Here is a tiny trained network, its code and every weight. The questions are about switching its units off for an input and a class, where a switched-off unit gives its printed mean instead of its output.

import numpy as np


def w(rows, s, z=0):
    codes = np.array(rows[::2]) - 128.0
    scale = np.full(codes.shape[1], s)
    scale[-1] = z or s
    return codes * scale


def norm(h):
    return h / np.sqrt((h * h).mean(-1, keepdims=True) + 1e-5)


def f(y):
    return np.maximum(y, 0)


def log_softmax(a):
    a = a - a.max(-1, keepdims=True)
    return a - np.log(np.exp(a).sum(-1, keepdims=True))


def net(x, mask):
    res = np.array(x, float).reshape(1, 4) / 4 @ E
    u = 0
    for l in range(3):
        y = f(norm(res) @ A[l][:, :-1].T + A[l][:, -1])
        res = res + np.where(mask[u : u + 8], y, B[l][:, -1]) @ B[l][:, :-1]
        u += 8
    return log_softmax(norm(res)[-1] @ U[:, :-1].T + U[:, -1])


A, B = {}, {}
E = w([
[128,217,156],'x0',
[165,87,15],'x1',
[254,149,84],'x2',
[140,97,231],'x3',
],0.0059)
A[0] = w([
[178,160,147,92],'0.n0',
[246,123,75,162],'0.n1',
[123,127,128,64],'0.n2',
[79,67,38,94],'0.n3',
[182,160,62,3],'0.n4',
[139,124,81,51],'0.n5',
[86,173,127,12],'0.n6',
[146,61,119,129],'0.n7',
],0.011,0.0026)
B[0] = w([
[110,172,73,161],'0.n0',
[161,61,254,254],'0.n1',
[135,78,73,128],'0.n2',
[127,137,92,218],'0.n3',
[71,124,127,188],'0.n4',
[108,117,107,159],'0.n5',
[179,136,108,149],'0.n6',
[48,74,102,178],'0.n7',
],0.006,0.0062)
A[1] = w([
[27,130,156,72],'1.n0',
[67,151,142,57],'1.n1',
[112,135,81,35],'1.n2',
[83,3,168,131],'1.n3',
[97,70,113,5],'1.n4',
[84,131,75,65],'1.n5',
[93,103,89,200],'1.n6',
[224,131,88,123],'1.n7',
],0.011,0.0022)
B[1] = w([
[107,29,237,199],'1.n0',
[137,62,164,163],'1.n1',
[35,173,204,142],'1.n2',
[139,214,84,254],'1.n3',
[128,101,67,164],'1.n4',
[2,183,180,159],'1.n5',
[61,154,40,179],'1.n6',
[89,60,171,163],'1.n7',
],0.0059,0.0077)
A[2] = w([
[119,80,77,191],'2.n0',
[41,131,200,5],'2.n1',
[113,86,158,166],'2.n2',
[35,144,200,148],'2.n3',
[9,130,90,168],'2.n4',
[173,235,127,194],'2.n5',
[119,171,101,106],'2.n6',
[187,79,117,252],'2.n7',
],0.015,0.0027)
B[2] = w([
[130,138,192,185],'2.n0',
[153,115,102,225],'2.n1',
[138,90,190,186],'2.n2',
[246,132,64,255],'2.n3',
[79,125,114,252],'2.n4',
[88,159,129,161],'2.n5',
[199,154,107,141],'2.n6',
[34,141,204,180],'2.n7',
],0.013,0.0097)
U = w([
[160,157,113,153],'0',
[189,145,110,1],'1',
[222,100,111,198],'2',
[126,166,57,68],'3',
[172,250,136,38],'4',
[113,120,29,118],'5',
[64,103,213,229],'6',
[21,95,64,135],'7',
],0.017,0.0048)

Each question gives the input, the list of numbers given to net, and the class t.
The units are the neurons (one row each of A and B). Each row of codes is followed by its name. A weight is (code - 128) times the scale printed after its matrix; where a second scale follows, it is the last column's (A, B and U).
mask holds one flag per neuron, layer by layer. A switched-off neuron (its flag False) gives its mean, the last column of its row in B, instead of its output. The means were averaged over made-up inputs and are rounded, as every weight is.
A unit's drop is (log p(t) with every unit on - log p(t) with that unit switched off) / (log p(t) with every unit on - log p(t) with every unit switched off).
The circuit of an input: a set's keep is (log p(t) with only the set's units on - log p(t) with every unit switched off) / (log p(t) with every unit on - log p(t) with every unit switched off). Starting from the 12 units with the biggest drops (on a tie, the unit counted first), units are removed one at a time, each time the one whose removal leaves the highest keep (on an exact tie, the one counted first), for as long as the keep stays at least 0.8.
units of the circuit, in order: the units of the circuit, biggest drop first
k most important neurons: the k neurons with the biggest drops, biggest first
k most important neurons of layer l: the k neurons of layer l with the biggest drops, biggest first
drop when u is switched off: that unit's drop, to one decimal
input [-4,-6,8,8], class 6: units of the circuit, in order : (2.n3, 2.n7)
input [-3,0,-2,1], class 7: units of the circuit, in order : (0.n1)
input [8,1,5,1], class 6: 4 most important neurons : (2.n3, 1.n5, 1.n3, 0.n1)
input [-1,4,-2,2], class 7: 2 most important neurons of layer 2 : (2.n4, 2.n3)
input [-8,5,-8,8], class 7: units of the circuit, in order : (0.n1, 1.n3)
input [2,-1,-4,-7], class 5: 2 most important neurons of layer 1 : (1.n3, 1.n6)
input [-5,3,-1,1], class 7: 2 most important neurons : (2.n3, 1.n3)
input [7,7,-8,0], class 3: 2 most important neurons : (2.n3, 0.n1)
input [8,3,-3,1], class 3: 3 most important neurons : (0.n1, 0.n6, 0.n7)
input [-6,2,-3,7], class 7: 2 most important neurons of layer 1 : (1.n3, 1.n4)
input [-3,1,5,5], class 6: 2 most important neurons of layer 2 : (2.n3, 2.n7)
input [-5,5,-3,8], class 7: 4 most important neurons : (0.n1, 1.n3, 1.n6, 2.n4)
input [-3,6,1,-4], class 7: 2 most important neurons of layer 2 : (2.n3, 2.n2)
input [-8,-2,3,-8], class 7: units of the circuit, in order : (2.n3)
input [4,-1,-4,-5], class 5: 3 most important neurons : (0.n1, 2.n4, 2.n0)
input [0,3,1,-7], class 7: 2 most important neurons : (2.n4, 2.n3)
input [-4,-3,3,-8], class 7: 4 most important neurons : (2.n3, 0.n4, 0.n3, 2.n4)
input [5,6,-1,8], class 3: 2 most important neurons : (1.n0, 2.n5)
input [-6,-4,5,-1], class 6: 2 most important neurons : (0.n1, 2.n3)
input [7,5,-5,0], class 3: units of the circuit, in order : (0.n1)
input [-1,3,0,-3], class 7: 2 most important neurons : (2.n3, 2.n4)
input [-7,-4,-8,3], class 2: drop when 2.n3 is switched off : 0.4
input [2,0,-5,-8], class 5: drop when 1.n3 is switched off : 0.1
input [-6,-2,4,-2], class 6: drop when 0.n1 is switched off : 0.6
